[ -6   0   4   3  -7  -4   1   6  -2   0 -10   9  18  -1  -1   5  -6  -8
  -8  -4   5 -11   4   0   5   4   6 -13   2   3  -3  11  -3 -17 -11  -1
   7 -11  -7  -1   8  -1   2  -3  -8   3 -10  -8   5 -13   1  -8  -3   7
  12  -5   8 -12  -1   0  -2  -3  -3   2   1   8 -13  -7   6   6   4   0
  -8  -4  -3  -5  -2  -4   0   2   5   0] : 0
[ -8  -8 -15   4 -10  -2  -6  13   1   9  -8   9  -2 -12  -4   3   1  11
  -5  -9   1   4   2  -8  14  -5  14  -4   4  -5   3   8  -1 -32 -13   8
  15  -6 -13  -6  13   7   3   1 -17 -23 -12  -9  -1 -23   0 -18  -9  -7
   2  -2  28 -13  -8   6   1  15  -3  -4   4  -1 -11 -22   1  -2  -1  -5
  -8  -9   1   0  -3   4  -9   5 -12   2] : 0
[ -1   7  -5   1  -5  -2   5   5   6   9   8  -7  -8   0  -9 -16  -3  -5
  -8  -3   0   7  -3  -4 -23  -8   2  -4  10  -4  -1   2   2   0  10   5
  -3 -14 -13   4   8   4   5   1  -6   6   5   9   8  -1  -1  -8  -4  -5
   6   6  13   1  -1   5   4   5  -1  -7   2   1  -2 -13  -1   5   3   4
  -1   8  -3 -11   8  -4   8  -3 -12  -1] : 1
[ -1   2   3   7  -2   3  10   4   6  11   7  -9  -7  -3 -17 -25  -2 -13
 -14  -1   8   3  -2  -1 -31   3   4  -3  12  -9  -3   2   5  -9  11   2
  -7 -13 -19  11  14   2   0   3  -9  24  10  19   6  -3   0 -10  -6   8
   9  13  19   7  -3   1  -1   6   4  -6   3   7   4 -15  -3   9   4  10
   2  11  -7 -24  11   1  23  -1 -26   0] : 1
[  9  -6  -3  16   2  -8   0   9 -10  13   4   2  -1  -1 -19  -8   5  -5
  -8  -5  -2  13   1  -8 -26 -12  18   2   4   2  -5  10 -10 -15   2   3
   8   4   4  -2  -2   4  -2   3  -6  12   6  -7  -5   4  -5  -3  -4  -4
   7  -6   8  14   6  10  -5  -2   9   3   5   4  -5   0  -9   0  -2  -2
  -3  -3   4 -15   8  14  19   5 -21  -1] : 0
[  8 -12   4 -10   8   4 -14  -1  -1   5   3   4  19  -3 -12  -4  -2  11
  25  -1   3  -1   6   2  13  12   1  10   1   9  -1   9 -10   2 -10  -3
  11  27   1 -17 -10 -10  -1  15  -8  15  -4 -28  -6  22  10  19  15 -31
   6 -23 -31   8   8  13  -1 -17  10 -12   2   6  12  26  -4   7   2  -6
   5  -9  20  27 -23   9  -9  -6  36   2] : 0
[  0   1  -9  -3  -4   3   1   4   9  13   8  -9 -13  -3 -14 -19  -2   4
  -3  -4   1  13  -2  -1 -19   1  -5  -3  13  -2   3   1   1   2  17   4
  -2 -11 -18  -6   8   6   4   9 -11   0   6   9   7  -5   1  -6  -2 -13
   1   2  10   5  -3  13   8   3   2 -18   2   4   0 -10   0   3   1   6
   4   8  -2   0   0  -3   4  -5  -7  -2] : 1
[ -3   3 -15  15 -11 -14  -3  17  -4   9  -6   8 -18  -5  -6   4   1   9
 -14  -8  -1  19  -6  -4 -20 -17   9   5   4  -5   1  -5  -3  -4  -3   4
   8 -14 -11   0   5  20   7  -4   2 -18  -2   1  -2 -14  -8 -11 -12  -1
  -5   5  33  -2  -4  16  -2  13  -1   0   5  -6 -23 -18  -6  -1  -7  -6
  -8  -6  -4 -11   8   4   3  10 -19   3] : 0
[ -4   5   0  12 -13 -15   3  10   2  12  -8   7   2  -8  -8   7  -3  -2
  -6  -6   1   3   2   0 -25  -7  11  -6   4   2  -6   7   1 -14  -7   1
   2 -11 -31  -1   3   7  14   8  -2   3 -15  -1   6 -10  -4 -13   1  -1
   9   3  25 -18  -3  23   0   4  -7  -3  -1  12 -19 -15   4   2   3   1
 -11   3   4 -13   4   0   3   2 -15  10] : 0
[  1  -3  -8  12  -2  -9  -1   8   2  10 -10   3 -19 -15 -10  10   0   3
   3  -3  -1   5  -3  -3  -1  -7   8   2  -2   2  -2   2  -2 -16  -6  -1
   4  -2 -32  -5  11   9   5  10  -6  -8  -9  -7  -3  -4  -2  -7  -5  -7
   0   1  27 -10   1  20  -6  10  -5  -6   1   0 -14  -9  -6  -8   1  -8
  -4  -2  45  -5  -6   9   1   9 -17   4] : 0
[  3   4  -4  13  -9 -14   2  17   4  16 -18  10  -2 -18 -15   3 -11   4
   0  -6   6  -6   5   4  -8   7  10  -3   3   0   1   7   0 -15 -19   0
  11  -4 -45  -2   9   9  10   9 -14   8 -16 -16  -1  -9  -2  -3  -8 -10
  14  -6  28 -21   4  25   3  14  -2 -14   3  15 -18  -9  -5   3   4  -5
  -7  -8  -1  -9 -10  -4  -6   4   6  12] : 0
[  6   3 -32 -21  -1   5  -8  -4  21  18  40 -25 -45   6 -12 -36   7  20
  10  -3  -2  45 -12 -13 -45 -18 -20   6  17   9   4 -11   8  37  27   7
  -7  -7  -8  -7  -6  10  18   6   3 -27  19  26   8  13   4  -9   6 -38
 -21   8  -1  12  -4  26   6 -12  12 -34   0  -8   9 -13  -3  -1  -3   5
  15  21   9  23   1   0   1 -21  -3  -6] : 1
[  0   3  -8  -6  -3   1   0   0   7   9  15  -8 -13   7  -8 -15   3   6
   1  -2  -4  13  -2  -3 -23  -4  -8   0   6   2   1   0   0  16  11   1
  -3  -4  -4  -3  -4   3   7   1   3  -2   6   9   7   3   1  -3   7 -13
 -11   0  -4   2  -1   9   4  -8   4 -12  -2  -1   3  -3   1   3   0   2
   6  10   5   6   5  -2   1 -14   7  -1] : 1
[  5  -7  -9  15   3  -5   0  12   1   9 -10   2  -4 -12 -17  -3  -6   0
   3  -6   0   0   1   0   5   4  11   4   9  -7  -2   3   0 -24  -2   3
   8   0 -20  -2  10   1  -4   9 -16   8  -1  -8  -3  -6   0  -5 -10  -4
   8   1  19   0   2   8  -4  13   1  -7   5   1  -1  -4 -11   0   3  -6
  -1  -8  -4 -15  -2   8   8  11 -17   0] : 0
[  5   1   1  16  -3  -7   3  11   3  13 -12   4   1 -14 -18  -4  -8  -1
   4  -8  -1  -3   5   2 -12   8  10   0   8  -1  -5   4   0 -12  -6   0
   4  -7 -33  -2   9   3   3  10 -13  19  -7 -12   1  -5   1  -2  -5  -9
  14  -4  16  -7   5  16   1   9   1  -9   5  10  -8  -3  -6   5   3  -2
  -2  -4  -1 -12  -5   1   4   5  -4   6] : 0
[ 11  -2   2  20   1 -12   3  16   0  19  -9   6  -5 -15 -26  -8   0  -5
   7  -7   2   4   1   0 -28   2  13   6   6  -4  -3  11   0 -21  -1   0
  -1   4 -28  -1   1   1   2  12  -8  20   2 -10   0   5  -2  -1 -11  -6
  12 -11  17   3   8  21  -8   5   6  -9   2   9  -9  -4 -14   0   4  -4
  -3 -12  -2 -23   3  10  17   7 -18   3] : 0
[ -4   1 -15  -3  -2  -1   0   5  12   9   5  -4 -23 -10  -6  -9  -2   7
  -8  -5  -1   7  -3  -7  -8  -9   1  -1   7  -3   0  -3   8 -11   6   7
  -4 -22 -25  -3  17   7   7   5 -14 -17  -1  12   7 -15  -1 -20 -11  -4
  -3  11  34  -8  -9   9   5  13  -2 -12   2   0  -5 -22   2   0   2   3
  -1   9  -4  -8   7   0  -1   0 -24   2] : 0
[  3   0  -6   2  -2   3   5   3   2  11  14  -4  -9   3 -13 -19  -2  -3
  -9  -2  -4  11  -1  -2 -28  -2  -1   1   8  -4   1   2   0   2  12   3
  -1  -8  -7   5   4   5   2   1  -9  11  12  12   2   1   0  -5  -7  -2
   3   1   7   9   0  -1   2   0   7  -7   5   4   4  -9  -3   8   1   5
   5   7  -2 -10   8   0  12  -4 -15  -4] : 1
[ -4  -4   1   4  -2  -4   2  -3  -1   7   1  -3  -2  -4  -4  -2   4 -14
  -7  -1   1   0   0  -3 -12 -11  15  -7   6  -3  -9   7   5 -25   7   2
  -6  -9 -10   3   8  -5   4   0   1   4   1   4   8  -7  -3 -16   0  10
   4   4  18  -3  -6   1  -6   5  -2   6  -3   6  -4 -16   5  -4   2   6
  -6   8   3 -24   5   5  18   1 -32   2] : 1
[  5  -2  -3  11  -2  -3   0  13   4  10  -3   2  -6 -12 -20  -9  -3   3
  -1  -9   5   5   2   2 -22   2   4   0  10  -1  -2  11  -1 -11  -1   3
   5  -1 -26  -2   7   7   5   9 -10  12   3  -5  -1  -2  -1  -1  -5 -11
  14  -2  15  -2   3  20  -2   4   5 -12   8   7  -9  -7  -6   9   3  -1
  -3  -2  -4 -11  -3   4   9   2 -12   6] : 0
[  0   7  -2  -7  -5   3   3  -2  10   6  17 -10  -9   6  -4 -19   1  -4
  -6   6  -5  16  -4  -6 -23  -6  -1  -4   9  -3  -3  -1   2   4  15   3
  -3 -11   2   1   1  -4   5   0   0   2  10  14   9  -1   1  -9   1  -3
  -1   3   0   1  -2   0   6  -7   5  -6   0   0   5  -8   4   6   4   5
   2  17   1  -3   6  -2   3  -9 -12  -3] : 1
[  6   7  -5  10  -5  -9   4  15   3  14 -12   4  -9 -13 -18  -3 -12   3
  -1  -7   3  -2   2   3 -11   5   4   4  10   0   2   4   1 -11  -8   1
   6  -3 -35   1  10   8   3   8 -14   9  -5  -6   3  -3   0  -2  -9  -8
  10   0  18  -7   2  17  -2  11   2 -11   6   7 -10  -5  -8   2   2  -5
   2  -6  -5 -10  -3   0   5   7  -4   5] : 0
[  0 -10  -9   1  -1   2  -4   0  -1   4  -1   1  -2  -8  -3  -3   0   3
   0  -4  -1   3   0  -6  12  -2  16  -3   1  -3  -1   4   5 -25  -3   5
   7  -2  -5  -7  10  -3  -3   3 -10 -10  -4 -10  -1  -8   0 -13  -6  -4
  -2   1  14  -2  -6  -1  -1   8  -3  12  -9  -3  -1 -10  -1  -2  -1  -2
  -3  -5  -1  -4   1   9   0   7 -16   0] : 0
[ -4 -11 -28  -9  -2   1 -10   2   8   9  19  -9 -31  -3  -3 -10   6  23
   7  -6  -3  25  -7 -14   3 -16  -4   0   6   5   1  -5   3  -1   0  10
   7  -8  -6 -15   4  11   6   7 -10 -41  -1   8   1  -6   4 -16   0 -30
 -18   2  15  -1  -7  13   4   4   3 -17   3  -9  -1 -12   0  -7  -1  -6
   4   0   8  20  -3   9 -13  -7  -8   1] : 1
[  4 -10  -5  -5   0   4   1  -4   8  12  27 -13 -12   9 -17 -30   4   0
  -1  -1   0  21  -3  -6 -38  -2  -5   0  15   0  -5   2   3  12  20   1
  -2  -3   5   0  -5  -2   6   5   1   8  11  12   5  12   2  -3   8 -13
  -1  -1 -12  17   0   6   5 -16  11 -14   0   3  10  -2  -5  10   1   8
  11  17   6   1   7   1  13  -6  -7  -3] : 1
[ 13  -9  -6  15   6  -3   1  -1   4  11   1  -8 -22 -16 -23  -8   6  -4
  13  -5  -1  12   0   3 -20  -6   9  12  -1   3 -11   6   8 -23  12   6
  -1  10 -22  -4   2  -3   0  16  -6  17   6  -6  -3  13  -2  -6  -1 -12
   6  -1  14  10   5  18 -15   5   4 -12   2   6   4  -9 -11  -7  -1  -3
   2   2   8 -20   5  17  24   6 -34   3] : 1
[ -5  -3 -12   6  -8  -8  -3  12   1  12  -6   6  -4 -11  -2  10  -5  12
  -6  -6   3  -1   0  -2  13  -2   6  -4   0  -3   5   2  -3 -15 -13   1
   9 -11 -20  -5  12  10   6  -2 -11 -23 -13  -9   1  -6   0  -9  -9  -7
   1   0  23 -16  -5   7   3  13  -4  -5   2   0 -16 -15   2  -2   3  -4
  -8  -7  -2   8  -2  -2 -12   6  -1   6] : 0
[  6  -5   1   6   2  -2  -2   0   5  14   5  -1  -2  -8 -21  -7  -5   1
  13   0   4  10   1   0 -24   2   3   4   0   7  -9  12   3  -2   6  -2
   2  12 -22  -4  -7  -2   5  14  -3  15   3 -13   1  13   4   6  11 -19
  10 -10  -5   3   8  19  -3 -12   5  -9   3   9   1   9  -5   6   5   0
   0   4  13  -1  -3   6   9  -8   3   4] : 0
[ -2   0  -3  -4  -6  -6   3   0   6  12  12  -5   5   4 -12 -20  -3  -1
  -8  -3   1   8   1  -2 -25  -2  -3  -8  13  -3   0   6   1  -3   6   2
   3 -11  -6   1   9   2   3   2  -8   7   5   5   7  -8   2  -8  -1  -5
   5  -2   5   2   0   5   9  -7   7 -13   3   5   2  -8   2  11   3   7
   2   9  -2  -2   3  -3   9  -7  -4  -2] : 1
[ -1  -2  -4  -1   0   6   0  -3   4   4   8  -3  -3   2  -5 -14   1  -4
  -6  -1  -2  13  -2  -6 -11  -3   3   1   5  -5   1   4   3  -8   9   2
  -1  -8   3   5   4   1   1   1  -5   2   5   7   7  -3   0  -8  -3   0
   2   6   6   8  -4  -1   2  -2   3  -4   0   2   5  -7   1   3   1   8
   1   5  -5  -4   8   5   9  -6 -17  -3] : 1
